Below are the code and all the weights of a small trained network. Each question names an input and a target symbol and asks about switching units off, where a switched-off unit gives its printed mean instead of its output.

import numpy as np


def w(rows, s, z=0):
    codes = np.array(rows[::2]) - 128.0
    scale = np.full(codes.shape[1], s)
    scale[-1] = z or s
    return codes * scale


def f(y):
    return np.maximum(y, 0)


def softmax(a):
    e = np.exp(a - a.max(-1, keepdims=True))
    return e / e.sum(-1, keepdims=True)


def log_softmax(a):
    a = a - a.max(-1, keepdims=True)
    return a - np.log(np.exp(a).sum(-1, keepdims=True))


def net(x, mask):
    ids = ['ΔΘΦΨβεξσω'.index(c) for c in x.split()]
    T = len(ids)
    res = E[ids] + P[:T]
    r = res
    for j in range(3):
        rows = slice(4 * j, 4 * j + 4)
        q, k, v = (r @ M[0][rows].T for M in (Q, K, V))
        z = softmax(np.where(np.tri(T) > 0, q @ k.T / 4**0.5, -1e9)) @ v
        o = O[0][rows]
        res = res + np.where(mask[j], z, o[:, -1]) @ o[:, :-1]
    y = f(res @ A[0][:, :-1].T + A[0][:, -1])
    res = res + np.where(mask[3:7], y, B[0][:, -1]) @ B[0][:, :-1]
    return log_softmax(res[-1] @ U[:, :-1].T + U[:, -1])


Q, K, V, O, A, B = {}, {}, {}, {}, {}, {}
E = w([
[206,63,69,111],'Δ',
[168,205,150,119],'Θ',
[24,113,32,58],'Φ',
[199,140,62,175],'Ψ',
[115,170,128,53],'β',
[78,86,4,130],'ε',
[140,97,135,117],'ξ',
[151,240,89,94],'σ',
[105,79,155,32],'ω',
],0.012)
P = w([
[123,155,250,164],'0',
[215,111,143,68],'1',
[78,146,47,159],'2',
[215,113,144,61],'3',
[75,146,44,158],'4',
[216,112,144,59],'5',
[75,148,37,156],'6',
[220,116,140,54],'7',
[69,149,34,155],'8',
[221,117,140,54],'9',
[75,148,31,153],'10',
[220,122,139,59],'11',
[73,148,24,153],'12',
[220,121,140,58],'13',
],0.014)
Q[0] = w([
[67,103,104,189],'h0',
[164,92,88,206],'h0',
[236,155,108,54],'h0',
[100,97,115,69],'h0',
[36,77,145,164],'h1',
[115,214,118,147],'h1',
[141,186,139,4],'h1',
[100,123,109,251],'h1',
[219,166,153,139],'h2',
[180,95,186,77],'h2',
[51,101,87,123],'h2',
[144,151,203,100],'h2',
],0.016)
K[0] = w([
[135,122,66,117],'h0',
[190,102,62,214],'h0',
[98,152,217,232],'h0',
[42,48,133,118],'h0',
[113,36,70,74],'h1',
[137,218,55,99],'h1',
[94,182,172,99],'h1',
[162,104,29,142],'h1',
[103,157,182,184],'h2',
[107,77,255,139],'h2',
[148,108,47,64],'h2',
[84,115,201,152],'h2',
],0.017)
V[0] = w([
[107,139,99,146],'h0',
[136,169,107,28],'h0',
[2,74,99,76],'h0',
[84,81,161,113],'h0',
[115,161,157,88],'h1',
[89,139,168,80],'h1',
[98,181,138,175],'h1',
[167,80,114,98],'h1',
[106,90,128,120],'h2',
[92,122,144,163],'h2',
[113,157,149,158],'h2',
[122,165,94,126],'h2',
],0.018)
O[0] = w([
[146,99,151,174,195],'h0',
[68,222,224,112,114],'h0',
[93,8,161,144,213],'h0',
[59,15,114,80,101],'h0',
[88,107,168,178,151],'h1',
[38,62,184,203,127],'h1',
[148,182,122,247,253],'h1',
[107,147,139,19,13],'h1',
[169,135,95,149,134],'h2',
[115,138,102,141,114],'h2',
[107,138,98,108,94],'h2',
[136,185,140,140,250],'h2',
],0.011,0.005)
A[0] = w([
[232,170,247,124,87],'n0',
[208,106,218,186,255],'n1',
[79,146,2,142,62],'n2',
[186,175,106,169,165],'n3',
],0.01,0.009)
B[0] = w([
[135,43,104,98,182],'n0',
[97,168,140,5,227],'n1',
[35,165,70,81,175],'n2',
[152,106,176,207,250],'n3',
],0.013,0.018)
U = w([
[244,75,139,87,204],'Δ',
[213,123,218,140,205],'Θ',
[128,35,145,253,3],'Φ',
[198,102,95,206,115],'Ψ',
[61,255,132,66,106],'β',
[53,169,36,145,145],'ε',
[155,232,116,36,173],'ξ',
[73,191,141,201,127],'σ',
[121,132,186,96,62],'ω',
],0.0077,0.0036)

Each question gives the input, a string of symbols that net reads in full, and the target symbol t.
The units are the heads (4 rows each of Q, K, V and O) and the neurons (one row each of A and B). Each row of codes is followed by its name. A weight is (code - 128) times the scale printed after its matrix; where a second scale follows, it is the last column's (O, A, B and U).
mask holds one flag per unit, heads first, then neurons. A switched-off unit (its flag False) gives its mean, the last column of its rows in O or B, instead of its output. The means were averaged over made-up inputs and are rounded, as every weight is.
A unit's drop is (log p(t) with every unit on - log p(t) with that unit switched off) / (log p(t) with every unit on - log p(t) with every unit switched off).
The circuit of an input: a set's keep is (log p(t) with only the set's units on - log p(t) with every unit switched off) / (log p(t) with every unit on - log p(t) with every unit switched off). Starting from all 7 units, units are removed one at a time, each time the one whose removal leaves the highest keep (on an exact tie, the one counted first), for as long as the keep stays at least 0.8.
circuit, biggest first: the units of the circuit, biggest drop first
k most important neurons: the k neurons with the biggest drops, biggest first
which heads matter: for each layer, one digit per head in row order, 1 if its drop is at least 0.15 and else 0, layers parted by /
input σ ε Θ ε, target Θ: circuit, biggest first : (n3, h0, h2, n2)
input ξ Ψ ε Ψ, target ε: circuit, biggest first : (h0, h2, n2)
input ε ε ε β β ξ β Φ ε Ψ Φ ε, target Δ: circuit, biggest first : (h0, h2, n3)
input σ Ψ Ψ ε ε Θ ε Δ, target Θ: 3 most important neurons : (n3, n1, n2)
input ε σ σ Θ ε ε Ψ ω ε ε Ψ ε σ Φ, target Δ: most important neuron : (n3)
input β ε ε σ Ψ ω ε Δ ε σ ω, target ω: which heads matter : 111
input Θ ε Θ, target Θ: circuit, biggest first : (n3, h2, h0, n2)
input β Θ ε Ψ ε ε β Ψ σ σ, target β: 3 most important neurons : (n3, n0, n1)
input ε ω Δ ε Ψ, target Ψ: circuit, biggest first : (n3, h1, n1)
input Ψ ξ Ψ β Θ Φ, target Ψ: circuit, biggest first : (h0, n3, n1)
input σ ε Φ Φ ε ε Ψ, target Ψ: circuit, biggest first : (n3, h1, h0)
input ξ ε Δ Ψ Ψ Θ ε σ ξ Φ Φ ε β ε, target ε: which heads matter : 100
input Φ ω Δ ε ε ε β Θ ε β ε Θ, target ω: circuit, biggest first : (h0, n1)
input Ψ ε ε Ψ Ψ ε ε σ β σ, target Ψ: which heads matter : 100
input σ Θ Ψ σ σ ξ ε σ Δ, target Δ: circuit, biggest first : (h0, h1)
input ε ε ε ω σ, target σ: which heads matter : 010
input ε ω β ε Δ ε Δ, target Δ: 2 most important neurons : (n1, n2)
input ε σ β, target β: circuit, biggest first : (n3, h0)
input ω Φ ε Φ ε ω β Φ ω Ψ ε σ ε ε, target Φ: circuit, biggest first : (h0, n1)
input Δ σ ε Φ ε ε ξ σ ε Θ ω ε, target ξ: circuit, biggest first : (h0)
input ξ ε ε Ψ Θ ε ε Δ Θ, target Θ: 3 most important neurons : (n3, n0, n2)
input ε ε ε σ ε ω ε ε σ β Ψ σ Φ, target Φ: which heads matter : 100
input Θ β ε σ Ψ ε ε ξ, target σ: which heads matter : 111
input Δ β σ σ ε ω ω Φ, target ξ: most important neuron : (n3)
input ε ε Θ Δ Ψ Ψ Ψ ε ε β, target Δ: 3 most important neurons : (n2, n3, n1)
